Here is a tiny trained network, its code and every weight. The questions are about switching its units off for an input and a target symbol, where a switched-off unit gives its printed mean instead of its output.

import numpy as np


def w(rows, s, z=0):
    codes = np.array(rows[::2]) - 128.0
    scale = np.full(codes.shape[1], s)
    scale[-1] = z or s
    return codes * scale


def norm(h):
    return h / np.sqrt((h * h).mean(-1, keepdims=True) + 1e-5)


def f(y):
    return np.maximum(y, 0)


def softmax(a):
    e = np.exp(a - a.max(-1, keepdims=True))
    return e / e.sum(-1, keepdims=True)


def log_softmax(a):
    a = a - a.max(-1, keepdims=True)
    return a - np.log(np.exp(a).sum(-1, keepdims=True))


def net(x, mask):
    ids = ['ΔΛΠΩβγμξτ'.index(c) for c in x.split()]
    T = len(ids)
    res = E[ids] + P[:T]
    r = norm(res)
    for j in range(3):
        rows = slice(2 * j, 2 * j + 2)
        q, k, v = (r @ M[0][rows].T for M in (Q, K, V))
        z = softmax(np.where(np.tri(T) > 0, q @ k.T / 2**0.5, -1e9)) @ v
        o = O[0][rows]
        res = res + np.where(mask[j], z, o[:, -1]) @ o[:, :-1]
    y = f(norm(res) @ A[0][:, :-1].T + A[0][:, -1])
    res = res + np.where(mask[3:7], y, B[0][:, -1]) @ B[0][:, :-1]
    return log_softmax(norm(res)[-1] @ U[:, :-1].T + U[:, -1])


Q, K, V, O, A, B = {}, {}, {}, {}, {}, {}
E = w([
[172,56,96,173,168,142],'Δ',
[59,149,107,145,148,170],'Λ',
[128,1,127,121,62,112],'Π',
[112,86,45,96,133,124],'Ω',
[136,89,173,106,183,152],'β',
[139,79,184,204,120,193],'γ',
[134,139,130,154,93,113],'μ',
[48,55,139,89,98,192],'ξ',
[98,77,171,135,165,63],'τ',
],0.024)
P = w([
[142,190,128,67,94,126],'0',
[88,69,91,198,142,106],'1',
[81,74,106,191,135,120],'2',
[84,33,113,176,152,127],'3',
[82,73,116,178,134,135],'4',
[74,27,103,157,134,147],'5',
[61,6,111,144,144,151],'6',
[68,2,102,144,141,151],'7',
[73,8,116,144,144,157],'8',
[59,19,106,139,140,160],'9',
],0.012)
Q[0] = w([
[3,27,126,86,147,196],'head 0',
[198,228,138,46,99,152],'head 0',
[124,116,147,119,143,144],'head 1',
[106,111,135,129,130,131],'head 1',
[117,137,120,150,106,105],'head 2',
[114,93,126,220,142,112],'head 2',
],0.044)
K[0] = w([
[125,98,109,2,129,102],'head 0',
[163,32,127,175,222,158],'head 0',
[140,132,145,116,128,117],'head 1',
[171,118,106,99,117,193],'head 1',
[125,145,147,157,116,116],'head 2',
[107,103,188,35,174,67],'head 2',
],0.047)
V[0] = w([
[183,38,134,117,88,123],'head 0',
[110,85,116,114,205,191],'head 0',
[163,117,37,85,172,69],'head 1',
[8,126,109,77,107,70],'head 1',
[128,170,163,77,214,166],'head 2',
[114,134,110,174,117,231],'head 2',
],0.014)
O[0] = w([
[162,69,133,101,77,121,160],'head 0',
[47,2,133,145,226,193,77],'head 0',
[167,118,41,98,151,105,104],'head 1',
[53,119,108,50,77,139,105],'head 1',
[183,176,171,50,143,131,139],'head 2',
[169,140,68,97,64,226,3],'head 2',
],0.009,0.006)
A[0] = w([
[170,242,163,116,222,121,57],'neuron 0',
[155,122,175,81,197,146,3],'neuron 1',
[68,252,110,79,213,142,133],'neuron 2',
[80,95,107,137,152,167,115],'neuron 3',
],0.017,0.0059)
B[0] = w([
[155,125,127,31,117,191,163],'neuron 0',
[252,199,151,1,24,117,168],'neuron 1',
[90,150,132,249,238,88,178],'neuron 2',
[152,239,82,114,113,188,255],'neuron 3',
],0.0085,0.0072)
U = w([
[218,91,65,167,151,123,136],'Δ',
[73,208,103,140,155,154,155],'Λ',
[119,15,122,116,15,108,61],'Π',
[112,123,1,45,135,83,76],'Ω',
[168,145,174,30,158,142,138],'β',
[144,114,219,209,65,208,74],'γ',
[141,189,110,133,50,97,253],'μ',
[42,113,154,77,60,194,110],'ξ',
[83,113,186,94,169,24,114],'τ',
],0.0075,0.0056)

Each question gives the input, a string of symbols that net reads in full, and the target symbol t.
The units are the heads (2 rows each of Q, K, V and O) and the neurons (one row each of A and B). Each row of codes is followed by its name. A weight is (code - 128) times the scale printed after its matrix; where a second scale follows, it is the last column's (O, A, B and U).
mask holds one flag per unit, heads first, then neurons. A switched-off unit (its flag False) gives its mean, the last column of its rows in O or B, instead of its output. The means were averaged over made-up inputs and are rounded, as every weight is.
A unit's drop is (log p(t) with every unit on - log p(t) with that unit switched off) / (log p(t) with every unit on - log p(t) with every unit switched off).
The circuit of an input: a set's keep is (log p(t) with only the set's units on - log p(t) with every unit switched off) / (log p(t) with every unit on - log p(t) with every unit switched off). Starting from all 7 units, units are removed one at a time, each time the one whose removal leaves the highest keep (on an exact tie, the one counted first), for as long as the keep stays at least 0.8.
circuit, biggest first: the units of the circuit, biggest drop first
unit that matters most: the unit with the biggest drop
heads that matter: for each layer, one digit per head in row order, 1 if its drop is at least 0.15 and else 0, layers parted by /
drop of u: that unit's drop, to one decimal
input Π Ω β Λ μ τ μ Ω, target Π: circuit, biggest first -> (head 0)
input β Ω μ Π Λ γ β Λ, target β: heads that matter -> 001
input Π Π τ β μ, target Π: circuit, biggest first -> (head 0; neuron 3)
input Ω Π ξ ξ Λ Δ, target Ω: heads that matter -> 010
input ξ γ μ Ω μ, target ξ: circuit, biggest first -> (head 1; head 0)
input Λ Λ γ μ ξ μ Π ξ Ω, target Λ: heads that matter -> 100
input γ Δ Ω μ β Λ μ τ Δ Π, target γ: heads that matter -> 010
input μ Δ ξ μ Ω Λ Δ, target μ: heads that matter -> 100
input τ Λ γ μ, target τ: heads that matter -> 001
input β Π Δ ξ τ μ, target β: drop of head 2 -> 0.7
input Δ ξ Δ Ω, target Δ: drop of head 1 -> 0.9
input μ τ γ μ Λ γ Λ, target μ: drop of head 0 -> 0.8
input Λ β μ μ, target Λ: drop of head 0 -> 1.5
input ξ Π ξ Λ μ μ μ Λ Π β, target ξ: unit that matters most -> head 1
